Below are the code and all the weights of a small trained network. Each question names an input and a target symbol and asks about switching units off, where a switched-off unit gives its printed mean instead of its output.

import numpy as np


def w(rows, s, z=0):
    codes = np.array(rows[::2]) - 128.0
    scale = np.full(codes.shape[1], s)
    scale[-1] = z or s
    return codes * scale


def norm(h):
    return h / np.sqrt((h * h).mean(-1, keepdims=True) + 1e-5)


def f(y):
    return y / 2 * (1 + np.tanh(0.7978845608 * (y + 0.044715 * y**3)))


def softmax(a):
    e = np.exp(a - a.max(-1, keepdims=True))
    return e / e.sum(-1, keepdims=True)


def log_softmax(a):
    a = a - a.max(-1, keepdims=True)
    return a - np.log(np.exp(a).sum(-1, keepdims=True))


def net(x, mask):
    ids = ['αγδεζλμξπστφω'.index(c) for c in x.split()]
    T = len(ids)
    res = E[ids] + P[:T]
    u = 0
    for l in range(2):
        q, k, v = (norm(res) @ M[l].T for M in (Q, K, V))
        z = softmax(np.where(np.tri(T) > 0, q @ k.T / 3**0.5, -1e9)) @ v
        res = res + np.where(mask[u], z, O[l][:, -1]) @ O[l][:, :-1]
        u += 1
        y = f(norm(res) @ A[l][:, :-1].T + A[l][:, -1])
        res = res + np.where(mask[u : u + 8], y, B[l][:, -1]) @ B[l][:, :-1]
        u += 8
    return log_softmax(norm(res)[-1] @ U[:, :-1].T + U[:, -1])


Q, K, V, O, A, B = {}, {}, {}, {}, {}, {}
E = w([
[199,163,153,71],'α',
[129,118,179,128],'γ',
[127,157,220,99],'δ',
[61,211,138,120],'ε',
[165,96,129,138],'ζ',
[170,64,104,205],'λ',
[186,158,119,168],'μ',
[90,156,101,94],'ξ',
[144,74,111,6],'π',
[114,206,33,131],'σ',
[223,124,191,116],'τ',
[136,91,218,86],'φ',
[64,159,196,104],'ω',
],0.022)
P = w([
[92,38,161,128],'0',
[89,7,146,120],'1',
[80,2,127,110],'2',
[97,11,117,126],'3',
[117,29,108,143],'4',
[103,16,95,130],'5',
[112,32,93,148],'6',
[143,38,94,169],'7',
[134,47,89,160],'8',
[143,58,91,158],'9',
[144,42,82,171],'10',
[143,53,84,181],'11',
[145,32,73,200],'12',
[141,30,73,194],'13',
],0.0028)
Q[0] = w([
[91,47,254,191],'0.h0',
[255,26,157,125],'0.h0',
[94,145,244,142],'0.h0',
],0.0093)
K[0] = w([
[145,209,250,139],'0.h0',
[197,105,73,220],'0.h0',
[156,207,176,127],'0.h0',
],0.012)
V[0] = w([
[162,152,72,171],'0.h0',
[161,209,164,184],'0.h0',
[82,35,1,202],'0.h0',
],0.0053)
O[0] = w([
[58,125,112,98,104],'0.h0',
[105,248,185,160,141],'0.h0',
[174,252,56,224,3],'0.h0',
],0.0041)
A[0] = w([
[157,124,171,221,202],'0.n0',
[190,96,26,21,251],'0.n1',
[117,175,83,160,10],'0.n2',
[179,110,210,9,157],'0.n3',
[125,136,184,113,133],'0.n4',
[175,212,139,7,170],'0.n5',
[141,168,98,193,193],'0.n6',
[136,28,144,173,143],'0.n7',
],0.011,0.0015)
B[0] = w([
[121,95,38,103,135],'0.n0',
[145,248,103,64,187],'0.n1',
[80,91,119,85,126],'0.n2',
[181,24,190,150,248],'0.n3',
[141,124,88,96,154],'0.n4',
[84,154,82,233,207],'0.n5',
[72,26,154,46,130],'0.n6',
[63,175,72,132,141],'0.n7',
],0.011,0.017)
Q[1] = w([
[169,183,236,205],'1.h0',
[67,226,104,246],'1.h0',
[249,149,187,146],'1.h0',
],0.015)
K[1] = w([
[164,208,112,64],'1.h0',
[173,218,249,95],'1.h0',
[208,88,68,103],'1.h0',
],0.02)
V[1] = w([
[111,55,105,168],'1.h0',
[132,161,193,177],'1.h0',
[163,107,168,2],'1.h0',
],0.0061)
O[1] = w([
[193,129,108,218,148],'1.h0',
[148,105,216,201,68],'1.h0',
[16,18,107,2,251],'1.h0',
],0.0061,0.0028)
A[1] = w([
[181,197,152,90,246],'1.n0',
[46,140,135,115,138],'1.n1',
[77,247,151,128,34],'1.n2',
[121,154,137,57,50],'1.n3',
[75,105,89,114,9],'1.n4',
[104,82,217,141,159],'1.n5',
[158,123,121,189,110],'1.n6',
[10,91,137,145,102],'1.n7',
],0.015,0.0014)
B[1] = w([
[76,202,117,164,202],'1.n0',
[146,152,200,61,134],'1.n1',
[183,32,188,125,158],'1.n2',
[123,70,140,190,144],'1.n3',
[81,213,179,155,139],'1.n4',
[60,238,52,140,254],'1.n5',
[99,57,84,105,171],'1.n6',
[245,129,130,170,155],'1.n7',
],0.012,0.0079)
U = w([
[130,180,193,57,225],'α',
[5,125,205,217,45],'γ',
[71,176,90,84,232],'δ',
[208,46,157,142,19],'ε',
[65,44,187,111,111],'ζ',
[207,176,94,40,90],'λ',
[81,101,63,120,154],'μ',
[119,175,227,100,47],'ξ',
[109,90,63,139,3],'π',
[162,95,235,118,91],'σ',
[183,166,126,241,186],'τ',
[147,93,93,2,25],'φ',
[58,205,125,123,199],'ω',
],0.012,0.0039)

Each question gives the input, a string of symbols that net reads in full, and the target symbol t.
The units are the heads (3 rows each of Q, K, V and O) and the neurons (one row each of A and B). Each row of codes is followed by its name. A weight is (code - 128) times the scale printed after its matrix; where a second scale follows, it is the last column's (O, A, B and U).
mask holds one flag per unit, layer by layer, with each layer's heads first. A switched-off unit (its flag False) gives its mean, the last column of its rows in O or B, instead of its output. The means were averaged over made-up inputs and are rounded, as every weight is.
A unit's drop is (log p(t) with every unit on - log p(t) with that unit switched off) / (log p(t) with every unit on - log p(t) with every unit switched off).
The circuit of an input: a set's keep is (log p(t) with only the set's units on - log p(t) with every unit switched off) / (log p(t) with every unit on - log p(t) with every unit switched off). Starting from the 12 units with the biggest drops (on a tie, the unit counted first), units are removed one at a time, each time the one whose removal leaves the highest keep (on an exact tie, the one counted first), for as long as the keep stays at least 0.8.
circuit, biggest first: the units of the circuit, biggest drop first
unit that matters most: the unit with the biggest drop
top k neurons in layer l: the k neurons of layer l with the biggest drops, biggest first
drop of u: that unit's drop, to one decimal
input α δ α ζ π α φ α, target ω: circuit, biggest first : (0.n1; 1.n0)
input μ ξ α α φ α α π σ ζ, target ω: top 4 neurons in layer 0 : (0.n3; 0.n0; 0.n7; 0.n5)
input ω α α φ λ π δ δ, target τ: unit that matters most : 1.h0
input α π ω, target α: circuit, biggest first : (1.n1; 0.n3)
input α δ φ α σ ζ σ α α δ α, target τ: top 2 neurons in layer 0 : (0.n5; 0.n1)
input α γ α δ μ α ζ, target δ: top 3 neurons in layer 0 : (0.n0; 0.n3; 0.n5)
input μ ξ π π α α α μ μ, target φ: top 3 neurons in layer 0 : (0.n5; 0.n6; 0.n0)
input α γ π δ ζ φ π δ π δ ε α ξ, target α: top 2 neurons in layer 0 : (0.n3; 0.n1)
input γ ζ δ δ ξ δ ζ ε ζ, target δ: circuit, biggest first : (0.n3; 0.n7)
input δ α ω δ α μ α α π α, target μ: top 2 neurons in layer 1 : (1.n6; 1.n5)
input α δ δ α, target τ: top 2 neurons in layer 0 : (0.n5; 0.n3)
input π ω ζ α δ α, target ω: circuit, biggest first : (0.n1; 1.n0)
input α δ γ π α π, target λ: top 3 neurons in layer 1 : (1.n5; 1.n6; 1.n0)
input ω ζ α φ α δ δ γ, target μ: top 3 neurons in layer 0 : (0.n1; 0.n7; 0.n5)
input α α δ π α δ σ σ τ γ α α ξ, target α: top 4 neurons in layer 1 : (1.n2; 1.n5; 1.n1; 1.n0)
input δ α δ α σ φ φ φ π δ λ φ δ, target τ: top neuron in layer 1 : (1.n5)
input α τ τ π φ ζ, target ω: circuit, biggest first : (0.n3; 0.n7)
input π α δ δ ε δ α δ, target ζ: drop of 0.h0 : 0.5
input τ α δ γ α α σ ε, target σ: drop of 0.h0 : 0.0
input α α σ, target α: drop of 1.n5 : 0.2
